Below is a small trained network, with its code and all its weights. Each question gives an input and a target symbol and asks what happens when units are switched off, that is, made to give their printed mean instead of their output.

import numpy as np


def w(rows, s, z=0):
    codes = np.array(rows[::2]) - 128.0
    scale = np.full(codes.shape[1], s)
    scale[-1] = z or s
    return codes * scale


def f(y):
    return y / 2 * (1 + np.tanh(0.7978845608 * (y + 0.044715 * y**3)))


def softmax(a):
    e = np.exp(a - a.max(-1, keepdims=True))
    return e / e.sum(-1, keepdims=True)


def log_softmax(a):
    a = a - a.max(-1, keepdims=True)
    return a - np.log(np.exp(a).sum(-1, keepdims=True))


def net(x, mask):
    ids = ['ΞΠΣΩαβδεζηθτψ'.index(c) for c in x.split()]
    T = len(ids)
    res = E[ids] + P[:T]
    u = 0
    for l in range(3):
        r = res
        for j in range(2):
            rows = slice(2 * j, 2 * j + 2)
            q, k, v = (r @ M[l][rows].T for M in (Q, K, V))
            z = softmax(np.where(np.tri(T) > 0, q @ k.T / 2**0.5, -1e9)) @ v
            o = O[l][rows]
            res = res + np.where(mask[u + j], z, o[:, -1]) @ o[:, :-1]
        u += 2
        y = f(res @ A[l][:, :-1].T + A[l][:, -1])
        res = res + np.where(mask[u : u + 4], y, B[l][:, -1]) @ B[l][:, :-1]
        u += 4
    return log_softmax(res[-1] @ U[:, :-1].T + U[:, -1])


Q, K, V, O, A, B = {}, {}, {}, {}, {}, {}
E = w([
[59,124,133,141,95,179,147,157],'Ξ',
[51,110,109,93,109,176,143,142],'Π',
[60,126,107,105,111,181,141,144],'Σ',
[33,111,161,171,78,157,153,168],'Ω',
[45,121,128,140,96,177,151,153],'α',
[76,130,81,42,162,217,131,129],'β',
[135,156,118,84,104,252,147,145],'δ',
[161,49,67,136,148,183,188,155],'ε',
[202,147,96,185,200,117,169,132],'ζ',
[236,101,109,193,81,121,137,148],'η',
[195,61,156,73,28,69,155,122],'θ',
[211,79,227,100,188,121,160,148],'τ',
[156,21,136,153,164,188,18,114],'ψ',
],0.016)
P = w([
[78,150,96,80,124,105,149,246],'0',
[90,146,111,103,139,116,149,226],'1',
[97,142,121,115,143,121,150,203],'2',
[101,130,128,128,139,127,147,174],'3',
[107,123,136,135,143,137,149,153],'4',
[114,117,142,138,146,141,153,127],'5',
[122,108,146,147,156,145,149,104],'6',
[130,100,153,151,152,149,156,81],'7',
[140,93,155,159,158,150,155,54],'8',
[144,87,160,160,164,159,159,34],'9',
[158,84,162,169,169,157,160,8],'10',
],0.017)
Q[0] = w([
[174,89,108,95,134,172,168,158],'L0H0',
[132,156,179,129,104,103,94,105],'L0H0',
[66,193,183,92,59,160,37,79],'L0H1',
[197,188,132,131,128,6,54,111],'L0H1',
],0.018)
K[0] = w([
[162,121,115,116,144,117,125,106],'L0H0',
[106,108,113,135,116,106,132,176],'L0H0',
[63,116,82,110,136,169,183,170],'L0H1',
[87,182,124,91,109,138,89,250],'L0H1',
],0.022)
V[0] = w([
[71,139,125,121,133,155,133,115],'L0H0',
[10,106,246,255,64,123,172,126],'L0H0',
[184,49,77,131,135,116,147,149],'L0H1',
[196,93,168,117,72,127,120,167],'L0H1',
],0.0078)
O[0] = w([
[184,94,96,182,102,93,128,114,147],'L0H0',
[204,108,1,9,233,209,114,94,89],'L0H0',
[157,36,64,102,24,176,56,125,254],'L0H1',
[197,141,58,26,103,106,92,128,149],'L0H1',
],0.0064,0.0067)
A[0] = w([
[68,93,102,90,132,97,129,82,2],'L0N0',
[188,200,77,111,203,95,70,133,159],'L0N1',
[80,123,199,173,194,2,79,105,68],'L0N2',
[35,172,121,72,98,179,78,75,71],'L0N3',
],0.0091,0.0037)
B[0] = w([
[181,136,125,157,67,181,108,129,107],'L0N0',
[125,40,83,141,3,128,147,143,110],'L0N1',
[173,72,63,85,134,210,144,95,120],'L0N2',
[179,62,150,236,94,87,165,178,252],'L0N3',
],0.0074,0.0025)
Q[1] = w([
[9,175,88,105,224,55,210,53],'L1H0',
[171,140,124,17,109,40,30,103],'L1H0',
[100,42,109,226,101,214,160,166],'L1H1',
[15,220,115,145,159,125,64,46],'L1H1',
],0.012)
K[1] = w([
[55,204,157,110,91,196,158,139],'L1H0',
[39,123,101,100,133,93,117,218],'L1H0',
[174,109,169,134,111,154,139,6],'L1H1',
[100,186,69,160,95,147,166,206],'L1H1',
],0.017)
V[1] = w([
[228,188,141,86,75,188,85,152],'L1H0',
[93,161,193,45,108,224,139,129],'L1H0',
[177,46,254,81,166,99,134,135],'L1H1',
[157,147,144,191,221,231,108,155],'L1H1',
],0.0069)
O[1] = w([
[188,116,172,84,102,93,130,110,104],'L1H0',
[173,148,197,132,98,180,110,99,76],'L1H0',
[64,250,62,112,114,128,107,164,251],'L1H1',
[171,150,134,158,57,191,130,172,199],'L1H1',
],0.012,0.0031)
A[1] = w([
[103,136,150,89,196,76,75,21,9],'L1N0',
[158,36,207,146,175,117,163,76,122],'L1N1',
[154,159,163,51,35,86,73,92,71],'L1N2',
[120,97,2,134,111,121,97,159,60],'L1N3',
],0.0071,0.011)
B[1] = w([
[203,62,164,171,120,195,147,141,145],'L1N0',
[169,222,136,77,49,204,124,171,158],'L1N1',
[59,129,90,188,198,189,143,153,141],'L1N2',
[177,178,255,109,99,195,114,119,251],'L1N3',
],0.008,0.0031)
Q[2] = w([
[152,65,251,137,175,47,97,20],'L2H0',
[124,9,85,129,82,188,180,118],'L2H0',
[173,144,186,192,122,78,104,79],'L2H1',
[171,208,149,150,164,67,65,147],'L2H1',
],0.011)
K[2] = w([
[114,74,156,74,105,120,210,236],'L2H0',
[167,130,98,176,105,119,148,50],'L2H0',
[123,98,131,109,128,149,158,146],'L2H1',
[108,101,161,67,156,129,142,251],'L2H1',
],0.017)
V[2] = w([
[100,147,59,114,41,148,254,71],'L2H0',
[65,77,179,108,86,207,18,40],'L2H0',
[175,57,90,105,39,139,64,84],'L2H1',
[54,111,156,94,109,206,222,42],'L2H1',
],0.0062)
O[2] = w([
[125,76,191,1,138,169,148,130,255],'L2H0',
[199,89,123,149,191,86,16,184,126],'L2H0',
[134,172,114,122,143,81,198,161,156],'L2H1',
[28,102,151,86,145,88,139,210,210],'L2H1',
],0.0078,0.0032)
A[2] = w([
[98,165,184,129,100,110,120,2,126],'L2N0',
[146,138,178,178,42,190,150,187,2],'L2N1',
[82,100,176,176,231,124,107,138,101],'L2N2',
[127,27,114,108,23,155,18,80,112],'L2N3',
],0.0085,0.0054)
B[2] = w([
[169,118,82,45,184,130,97,211,130],'L2N0',
[134,132,116,145,225,51,94,107,255],'L2N1',
[105,38,113,47,1,142,74,109,144],'L2N2',
[113,199,108,149,141,69,231,151,206],'L2N3',
],0.0079,0.0081)
U = w([
[116,141,134,112,90,89,170,189,254],'Ξ',
[162,108,123,122,133,175,131,100,195],'Π',
[169,85,123,118,145,216,119,97,112],'Σ',
[164,85,108,107,142,208,133,127,54],'Ω',
[194,110,154,124,2,109,152,65,134],'α',
[114,197,138,90,80,158,141,149,56],'β',
[127,120,128,122,91,138,132,134,49],'δ',
[101,140,138,196,129,155,192,61,108],'ε',
[115,106,99,87,166,78,106,57,123],'ζ',
[126,116,131,124,98,143,132,123,59],'η',
[149,142,242,134,126,113,125,101,135],'θ',
[122,94,153,134,50,142,87,96,107],'τ',
[161,125,83,162,105,121,83,129,107],'ψ',
],0.0067,0.0091)

Each question gives the input, a string of symbols that net reads in full, and the target symbol t.
The units are the heads (2 rows each of Q, K, V and O) and the neurons (one row each of A and B). Each row of codes is followed by its name. A weight is (code - 128) times the scale printed after its matrix; where a second scale follows, it is the last column's (O, A, B and U).
mask holds one flag per unit, layer by layer, with each layer's heads first. A switched-off unit (its flag False) gives its mean, the last column of its rows in O or B, instead of its output. The means were averaged over made-up inputs and are rounded, as every weight is.
A unit's drop is (log p(t) with every unit on - log p(t) with that unit switched off) / (log p(t) with every unit on - log p(t) with every unit switched off).
The circuit of an input: a set's keep is (log p(t) with only the set's units on - log p(t) with every unit switched off) / (log p(t) with every unit on - log p(t) with every unit switched off). Starting from the 12 units with the biggest drops (on a tie, the unit counted first), units are removed one at a time, each time the one whose removal leaves the highest keep (on an exact tie, the one counted first), for as long as the keep stays at least 0.8.
units of the circuit, in order: the units of the circuit, biggest drop first
unit that matters most: the unit with the biggest drop
top k neurons: the k neurons with the biggest drops, biggest first
k most important neurons of layer l: the k neurons of layer l with the biggest drops, biggest first
which heads matter: for each layer, one digit per head in row order, 1 if its drop is at least 0.15 and else 0, layers parted by /
input ε η ε ε, target α: units of the circuit, in order => [L0H1, L2H1, L1H0]
input ε Π ζ Ξ Ω δ ε θ α, target ζ: units of the circuit, in order => [L1H1]
input τ δ α β Ξ Ω α δ ε δ, target Ξ: units of the circuit, in order => [L0H1, L2N3, L2H0, L2H1]
input Σ Ω ζ ε ζ ε ζ β, target ε: units of the circuit, in order => [L2H0, L0H1, L1H0]
input θ β ε η, target α: which heads matter => 01 / 11 / 11
input α ε ζ δ δ Σ, target θ: which heads matter => 01 / 11 / 00
input Ω τ δ, target β: which heads matter => 00 / 01 / 10
input α ε ε ζ δ ε ε Ξ η Ω, target α: units of the circuit, in order => [L0H1, L1H0, L2H1, L2N1]
input Ω ε ε η β, target α: which heads matter => 01 / 10 / 01
input ε ε Σ δ β ψ, target ψ: which heads matter => 00 / 01 / 10
input ε Ξ Σ Ξ δ Π, target θ: units of the circuit, in order => [L0H1, L1H0]
input ε β β β β β ψ ζ, target ψ: units of the circuit, in order => [L2H0, L1H1]
input Π ψ ζ δ Ω δ δ δ δ Ω, target θ: units of the circuit, in order => [L1H0, L0H1]
input β ε ε δ δ β θ ε Σ, target ζ: units of the circuit, in order => [L1H1]
input ζ ψ Ω, target ψ: units of the circuit, in order => [L2H0, L2H1]
input η ψ ε ε Σ ε Ω ε ψ ψ α, target ψ: units of the circuit, in order => [L1H1, L2H0]
input ε ε ψ Ξ ε η Ω ψ β, target ψ: which heads matter => 00 / 01 / 10
input ε δ ε τ ε, target β: units of the circuit, in order => [L1H1, L2H0]
input ε δ ε θ δ Σ, target ζ: units of the circuit, in order => [L1H1, L0H1]
input Π ε ζ β ζ ε ζ, target ε: units of the circuit, in order => [L2H0, L0H1]
input Π Ξ ε ε δ δ δ, target θ: units of the circuit, in order => [L1H0, L0H1, L2N1]
input δ β α ε ψ α, target ψ: which heads matter => 00 / 00 / 10
input Σ ε ε Σ Π ε ψ ε β δ β, target θ: top 2 neurons => [L1N1, L2N1]
input ζ ε ζ Ω θ Ω, target ζ: which heads matter => 00 / 01 / 00
input ε ζ ζ Ω Σ Σ Ω η β Σ, target α: unit that matters most => L1H0
input ψ β Ω τ ψ ε, target ψ: which heads matter => 00 / 00 / 10
input ζ α β α, target τ: top 2 neurons => [L2N2, L2N3]
input η β δ τ Ω ε ε β, target Ξ: most important neuron of layer 2 => [L2N3]
input ε δ ε β ε ψ ζ δ, target ψ: which heads matter => 00 / 11 / 10
